Below is a small trained network, with its code and all its weights. Each question gives an input and a target symbol and asks what happens when units are switched off, that is, made to give their printed mean instead of their output.

import numpy as np


def w(rows, s, z=0):
    codes = np.array(rows[::2]) - 128.0
    scale = np.full(codes.shape[1], s)
    scale[-1] = z or s
    return codes * scale


def norm(h):
    return h / np.sqrt((h * h).mean(-1, keepdims=True) + 1e-5)


def f(y):
    return y / 2 * (1 + np.tanh(0.7978845608 * (y + 0.044715 * y**3)))


def softmax(a):
    e = np.exp(a - a.max(-1, keepdims=True))
    return e / e.sum(-1, keepdims=True)


def log_softmax(a):
    a = a - a.max(-1, keepdims=True)
    return a - np.log(np.exp(a).sum(-1, keepdims=True))


def net(x, mask):
    ids = ['ΔΞΠΣαβγζθλφψω'.index(c) for c in x.split()]
    T = len(ids)
    res = E[ids] + P[:T]
    u = 0
    for l in range(3):
        q, k, v = (norm(res) @ M[l].T for M in (Q, K, V))
        z = softmax(np.where(np.tri(T) > 0, q @ k.T / 4**0.5, -1e9)) @ v
        res = res + np.where(mask[u], z, O[l][:, -1]) @ O[l][:, :-1]
        u += 1
        y = f(norm(res) @ A[l][:, :-1].T + A[l][:, -1])
        res = res + np.where(mask[u : u + 4], y, B[l][:, -1]) @ B[l][:, :-1]
        u += 4
    return log_softmax(norm(res)[-1] @ U[:, :-1].T + U[:, -1])


Q, K, V, O, A, B = {}, {}, {}, {}, {}, {}
E = w([
[208,78,76,144,224,105,142,144,53,155,102],'Δ',
[115,76,163,123,137,246,185,160,125,94,155],'Ξ',
[77,155,163,123,205,77,99,113,157,82,167],'Π',
[80,194,96,164,101,85,93,119,82,232,120],'Σ',
[157,219,147,187,183,144,31,172,98,75,158],'α',
[120,66,151,148,27,117,125,142,109,191,216],'β',
[48,148,191,100,56,147,71,117,155,23,132],'γ',
[113,111,113,180,129,111,113,103,26,45,218],'ζ',
[223,172,118,173,93,122,95,224,192,134,149],'θ',
[147,151,92,107,82,138,112,126,128,29,3],'λ',
[101,197,90,192,107,134,229,176,175,116,196],'φ',
[148,61,204,107,109,147,23,144,101,163,184],'ψ',
[192,47,138,109,137,31,179,157,197,40,168],'ω',
],0.035)
P = w([
[158,193,81,56,143,135,133,178,148,64,247],'0',
[156,154,222,199,167,136,187,145,133,84,112],'1',
[120,154,216,140,151,123,195,201,78,79,137],'2',
[96,70,29,188,119,166,65,94,186,63,140],'3',
[101,123,31,39,109,141,93,213,135,60,199],'4',
[183,129,249,254,125,137,183,53,149,91,64],'5',
[99,160,204,78,95,77,193,251,55,77,120],'6',
[137,26,50,238,161,170,50,109,184,53,130],'7',
[174,160,58,40,116,173,137,221,126,73,200],'8',
],0.015)
Q[0] = w([
[122,126,156,182,142,110,142,121,116,124,135],'0.h0',
[145,190,141,2,110,110,163,180,62,116,146],'0.h0',
[120,122,66,86,122,137,107,111,160,135,162],'0.h0',
[121,137,59,93,119,160,109,119,142,119,142],'0.h0',
],0.082)
K[0] = w([
[119,123,82,140,129,152,111,94,168,128,122],'0.h0',
[83,129,94,51,123,100,117,254,83,111,139],'0.h0',
[138,161,213,152,125,126,175,151,93,116,90],'0.h0',
[150,153,218,149,129,91,171,133,86,134,121],'0.h0',
],0.071)
V[0] = w([
[108,84,160,139,93,82,200,123,158,152,183],'0.h0',
[189,78,183,142,151,164,91,202,172,95,147],'0.h0',
[160,121,115,94,97,253,195,137,133,168,105],'0.h0',
[177,52,118,75,170,155,131,114,36,164,123],'0.h0',
],0.02)
O[0] = w([
[109,147,248,175,124,104,205,121,95,148,88,148],'0.h0',
[213,144,186,123,181,132,151,163,133,140,143,250],'0.h0',
[186,187,120,110,70,152,160,25,163,161,112,31],'0.h0',
[165,47,118,192,164,157,97,48,130,129,130,52],'0.h0',
],0.017,0.015)
A[0] = w([
[170,138,189,104,60,99,77,131,103,76,207,154],'0.n0',
[153,134,122,114,97,237,153,147,107,134,97,248],'0.n1',
[113,209,155,158,151,132,3,112,57,229,110,141],'0.n2',
[135,178,144,85,196,115,132,19,160,126,170,146],'0.n3',
],0.033,0.014)
B[0] = w([
[139,92,141,213,110,102,67,129,175,124,112,254],'0.n0',
[142,79,56,173,76,213,124,160,168,113,127,201],'0.n1',
[181,118,88,55,93,147,83,160,100,134,233,153],'0.n2',
[32,85,111,104,154,131,131,252,81,105,127,175],'0.n3',
],0.021)
Q[1] = w([
[117,92,103,200,108,171,132,173,110,94,139],'1.h0',
[70,165,101,158,126,66,164,205,126,142,146],'1.h0',
[182,44,164,134,149,99,144,199,253,128,143],'1.h0',
[202,47,196,147,187,21,96,175,104,95,209],'1.h0',
],0.043)
K[1] = w([
[131,93,98,170,82,163,174,170,125,72,104],'1.h0',
[113,152,111,112,119,84,159,203,112,114,98],'1.h0',
[188,80,110,103,131,94,179,117,179,85,119],'1.h0',
[159,48,120,154,139,2,188,136,160,90,165],'1.h0',
],0.051)
V[1] = w([
[168,47,143,4,98,58,209,122,177,20,124],'1.h0',
[119,102,175,42,129,160,117,93,201,82,158],'1.h0',
[127,167,129,157,159,157,78,153,107,178,105],'1.h0',
[171,121,150,92,94,117,70,145,97,125,96],'1.h0',
],0.014)
O[1] = w([
[182,73,73,2,107,66,186,162,128,45,136,133],'1.h0',
[102,77,149,48,108,66,155,155,122,96,136,2],'1.h0',
[113,143,137,172,113,153,97,132,117,156,130,168],'1.h0',
[134,86,104,145,100,74,101,142,130,117,124,158],'1.h0',
],0.0084,0.0048)
A[1] = w([
[92,80,74,212,105,73,182,103,127,124,249,254],'1.n0',
[99,206,174,88,204,46,61,1,178,46,181,130],'1.n1',
[170,137,46,131,156,99,164,161,50,233,96,221],'1.n2',
[126,118,150,128,144,169,137,103,75,59,35,157],'1.n3',
],0.032,0.0045)
B[1] = w([
[146,204,182,170,115,143,188,45,34,151,109,251],'1.n0',
[71,112,141,122,104,111,111,251,55,75,169,140],'1.n1',
[95,114,91,180,160,68,161,15,227,105,174,157],'1.n2',
[143,114,60,153,48,87,99,97,91,141,167,159],'1.n3',
],0.017,0.02)
Q[2] = w([
[160,103,146,26,138,135,189,12,128,165,84],'2.h0',
[174,125,127,253,118,96,173,224,84,122,211],'2.h0',
[141,153,107,125,138,156,98,137,194,112,145],'2.h0',
[145,143,156,95,115,185,159,175,199,180,99],'2.h0',
],0.052)
K[2] = w([
[191,223,76,98,143,119,159,141,82,254,164],'2.h0',
[100,44,142,195,17,183,49,166,85,90,151],'2.h0',
[121,158,155,114,141,124,67,145,186,122,108],'2.h0',
[132,124,112,66,123,109,144,122,216,175,203],'2.h0',
],0.044)
V[2] = w([
[96,119,169,89,101,176,71,95,135,107,137],'2.h0',
[73,55,180,124,106,145,108,108,184,146,189],'2.h0',
[139,146,96,108,124,114,144,147,117,211,254],'2.h0',
[150,112,110,133,131,106,67,163,90,178,68],'2.h0',
],0.019)
O[2] = w([
[64,145,232,169,174,127,72,107,187,124,120,86],'2.h0',
[41,100,192,107,176,163,101,44,253,84,206,183],'2.h0',
[219,151,186,129,194,160,211,133,8,234,172,20],'2.h0',
[161,201,185,115,117,111,63,70,159,125,109,254],'2.h0',
],0.0059,0.0065)
A[2] = w([
[117,168,223,1,12,171,120,129,138,183,56,48],'2.n0',
[127,98,111,83,197,202,64,31,69,141,51,52],'2.n1',
[51,114,125,110,180,91,99,186,89,177,77,92],'2.n2',
[34,162,114,78,83,123,99,61,80,166,81,2],'2.n3',
],0.032,0.0091)
B[2] = w([
[149,162,172,111,253,225,191,53,81,140,131,147],'2.n0',
[87,137,101,95,169,30,194,160,246,122,121,160],'2.n1',
[124,119,95,84,143,141,152,73,141,215,44,255],'2.n2',
[226,101,87,92,143,109,113,191,193,169,236,150],'2.n3',
],0.02,0.013)
U = w([
[122,110,82,162,177,117,162,95,155,116,143,111],'Δ',
[82,51,120,136,112,218,169,163,127,135,156,82],'Ξ',
[81,125,127,112,156,126,121,156,97,155,107,182],'Π',
[101,134,113,96,96,123,134,124,120,178,217,135],'Σ',
[138,167,105,123,218,170,51,172,75,59,165,83],'α',
[136,83,185,130,33,126,147,74,136,212,123,169],'β',
[3,161,165,131,86,131,101,136,179,62,167,105],'γ',
[85,148,105,182,160,134,81,107,20,54,136,103],'ζ',
[210,168,120,153,136,136,119,164,209,182,87,73],'θ',
[170,161,79,71,83,154,74,61,108,69,53,254],'λ',
[101,243,110,133,149,167,195,149,130,94,141,94],'φ',
[186,13,184,87,177,192,53,65,129,159,144,145],'ψ',
[157,71,184,86,123,91,178,155,100,55,153,110],'ω',
],0.011,0.008)

Each question gives the input, a string of symbols that net reads in full, and the target symbol t.
The units are the heads (4 rows each of Q, K, V and O) and the neurons (one row each of A and B). Each row of codes is followed by its name. A weight is (code - 128) times the scale printed after its matrix; where a second scale follows, it is the last column's (O, A, B and U).
mask holds one flag per unit, layer by layer, with each layer's heads first. A switched-off unit (its flag False) gives its mean, the last column of its rows in O or B, instead of its output. The means were averaged over made-up inputs and are rounded, as every weight is.
A unit's drop is (log p(t) with every unit on - log p(t) with that unit switched off) / (log p(t) with every unit on - log p(t) with every unit switched off).
The circuit of an input: a set's keep is (log p(t) with only the set's units on - log p(t) with every unit switched off) / (log p(t) with every unit on - log p(t) with every unit switched off). Starting from the 12 units with the biggest drops (on a tie, the unit counted first), units are removed one at a time, each time the one whose removal leaves the highest keep (on an exact tie, the one counted first), for as long as the keep stays at least 0.8.
circuit, biggest first: the units of the circuit, biggest drop first
most important unit: the unit with the biggest drop
top k neurons: the k neurons with the biggest drops, biggest first
top k neurons in layer l: the k neurons of layer l with the biggest drops, biggest first
input Ξ ψ Σ Ξ ω Δ Π, target ω: circuit, biggest first : 1.h0
input ψ λ Π Δ φ, target Π: circuit, biggest first : 0.h0, 2.n2
input Π β θ β θ β Ξ γ Π, target Ξ: top 2 neurons in layer 0 : 0.n3, 0.n1
input β β Π θ Ξ θ ζ β θ, target ζ: circuit, biggest first : 0.h0, 1.n0
input ω γ Π β ζ, target Π: top 2 neurons : 2.n2, 0.n1
input ψ Π ψ ζ ω θ β, target ω: top 2 neurons in layer 0 : 0.n3, 0.n1
input Δ λ θ β Π Σ, target Σ: top 4 neurons : 0.n2, 1.n2, 0.n0, 2.n2
input Δ Π Π, target Δ: top 2 neurons : 0.n3, 2.n1
input Π ψ Π Π Π φ γ, target Π: top 2 neurons : 2.n2, 0.n1
input β β Σ φ Π θ γ β λ, target γ: circuit, biggest first : 0.h0, 2.h0
input Π Ξ λ Δ θ ψ, target Δ: circuit, biggest first : 2.n1, 0.h0
input Π ω Ξ, target Π: circuit, biggest first : 0.h0, 2.n2
input Ξ ζ Π φ β ζ φ Δ, target ζ: top 2 neurons : 1.n2, 1.n3
input Π γ ψ γ α Ξ Δ, target Δ: most important unit : 1.n2
input β α θ θ θ θ ω, target θ: top 2 neurons : 0.n0, 0.n3
input θ Π α β Π Π, target β: top 2 neurons : 2.n2, 0.n3
input φ β θ φ λ α γ θ Σ, target γ: circuit, biggest first : 0.h0, 1.n2
input θ ω Π Ξ ω, target Π: top 3 neurons in layer 0 : 0.n0, 0.n1, 0.n2
input Π Σ Π Δ Π ζ Π, target Π: circuit, biggest first : 2.n2, 0.h0
input Ξ Π γ θ β Ξ, target θ: circuit, biggest first : 0.h0
input Ξ α Ξ ψ, target α: top 2 neurons : 2.n2, 0.n3
input Σ Π Π, target Σ: circuit, biggest first : 0.h0, 2.n3
input λ φ β Π Δ, target Δ: top 2 neurons : 1.n2, 0.n0
input φ ζ Π Π Π Ξ ζ ω, target Ξ: circuit, biggest first : 0.h0, 0.n3
input ω θ ζ Π φ γ β, target φ: circuit, biggest first : 0.h0, 2.n0
input Σ Ξ Π Ξ λ Π β ζ γ, target β: top 2 neurons : 1.n3, 0.n3
input Σ Π α, target Σ: most important unit : 0.h0
input β φ ζ ω ω φ, target ω: circuit, biggest first : 0.h0, 1.h0
input ω Δ α θ θ Π Π, target θ: top 3 neurons : 0.n0, 2.n2, 0.n3
